data =
[[132 130 128 122 127 142 134 138 131 131 125 109 118 126 121 128]
 [130 131 131 128 130 130 131 132 133 132 136 131 122 116 116 145]
 [133 133 133 134 133 121 136 138 134 135 140 124 123 127 119 129]
 [131 132 133 139 132 119 132 131 131 132 139 132 127 128 120 126]
 [133 133 134 136 133 120 136 137 134 135 141 126 124 127 118 129]
 [131 132 132 137 132 124 133 134 131 132 139 127 126 129 119 127]
 [125 126 126 127 127 133 125 125 127 124 129 135 131 129 128 135]
 [133 133 134 136 132 112 134 134 133 135 137 128 125 126 122 124]
 [129 129 128 124 128 144 132 135 130 129 129 118 121 125 121 135]
 [120 123 125 126 127 129 116 114 120 123 121 143 131 123 150 124]]
The entry just right of the largest entry -> 124
Give the first entry in reading order.
A: 132
Give the entry in the top-right corner.
A: 128
Give the first entry of the largest entry's row.
A: 120
The 4th entry in reading order: 122
Give the entry directly below the smallest entry.
A: 131
Give the fifth entry from the end, reading row by row.
A: 143
The second smallest entry -> 112
Give the third largest entry.
A: 144
Give the 2nd entry on the main diagonal.
A: 131
Give the entry directly above the largest entry.
A: 121
The largest entry in the last column: 145
The 5th entry, reading row by row: 127
Give the maximum.
A: 150
The top entry of the column that holds the largest entry is 121
The second entry on the diagonal from the top-right corner -> 116
The 3rd entry on the diagonal from the top-right corner is 127
Give the second entry in reading order.
A: 130
Give the entry just left of 109.
A: 125
Give the third entry on the main diagonal.
A: 133
Give the entry just left of the largest entry.
A: 123

Questions about the matrix below. Indices start at 0.
1) The entry in row 0 and column 1?
2) The bottom-left entry?
3) The entry in row 2 and column 0?
4) The entry at row 0, column 0?
5) The bottom entry of the column that holds the largest entry?
6) The entry in the bottom-right corner?
7) The entry just right of the smallest entry?
8) The entry at row 1, column 0?
[[125 129 123 125 121 138 130]
 [134 134 126 129 138 121 134]
 [128 132 132 132 129 122 122]
 [125 125 119 126 119 133 128]
 [127 123 124 123 132 113 130]
 [122 122 122 129 155 119 130]
 [130 124 129 130 140 114 116]]
1) 129
2) 130
3) 128
4) 125
5) 140
6) 116
7) 130
8) 134

B =
[[131 129 121 131 135 112 115 112 131 129 125 153]
 [131 129 122 121 130 112 100 126 129 123 125 154]
 [129 129 125 131 130 112 117 114 126 129 125 126]
 [131 129 119 126 130 108 101 128 129 124 125 154]
 [131 129 123 131 130 112 115 114 129 129 125 144]
 [131 129 122 131 134 112 116 112 131 129 125 153]
 [128 129 122 131 130 112 117 114 123 129 123 123]
 [131 129 127 131 127 110 115 114 129 130 125 153]
 [131 129 122 131 130 106 115 114 129 126 125 153]]
The entry in the top-right corner -> 153
The smallest entry in the last row: 106
The 1st entry in reading order -> 131
Give the last entry in the row that holds the smallest entry.
Answer: 154
Give the bottom-right entry.
Answer: 153
Give the 2nd entry on the diagonal from the top-right corner.
Answer: 125
The entry just left of the smallest entry: 112
Give the entry directly above the smallest entry.
Answer: 115
Give the smallest entry in the last column.
Answer: 123
The entry just left of 106: 130
Give the bottom-left entry.
Answer: 131
Give the 5th entry from the end, reading row by row.
Answer: 114
The second smallest entry is 101
Give the second-last entry, reading row by row.
Answer: 125
The third entry on the main diagonal -> 125
Give the smallest entry in the first column.
Answer: 128
Give the fourth entry from the end, reading row by row.
Answer: 129

[[131 124 130 114]
 [126 130 130 140]
 [121 128 140 136]
 [125 126 133 127]
 [115 131 143 148]
 [128 128 126 132]
 [133 129 117 129]
 [130 127 129 125]
 [136 125 122 118]
 [131 128 121 128]
 [138 125 121 107]
 [123 126 140 128]]
Counting starts at 0.
The entry at row 0, column 1 -> 124
Read off the entry in the bottom-right corner.
A: 128
Read off the entry just right of 115.
A: 131
Read off the entry in row 2 and column 2.
A: 140
Read off the entry in the top-right corner.
A: 114
The entry at row 2, column 1 is 128
The entry at row 1, column 0 -> 126
Read off the entry just left of 124.
A: 131
Read off the entry at row 2, column 0.
A: 121
Read off the entry directly above 118.
A: 125
Read off the entry directly above the smallest entry.
A: 128
The entry just left of the smallest entry -> 121
Read off the entry in row 1 and column 1.
A: 130
The entry directly below 115: 128
Read off the entry just left of the largest entry.
A: 143
The bottom-left entry -> 123
The entry in row 0 and column 2: 130

[[125, 129, 137, 141, 139, 140, 131, 135, 126, 114, 126, 127], [125, 103, 133, 134, 132, 132, 118, 140, 111, 110, 105, 118]]
The entry just left of the largest entry is 137
The entry just left of 135 -> 131
Which number is the largest entry? 141
The entry just right of the smallest entry: 133
The minimum is 103
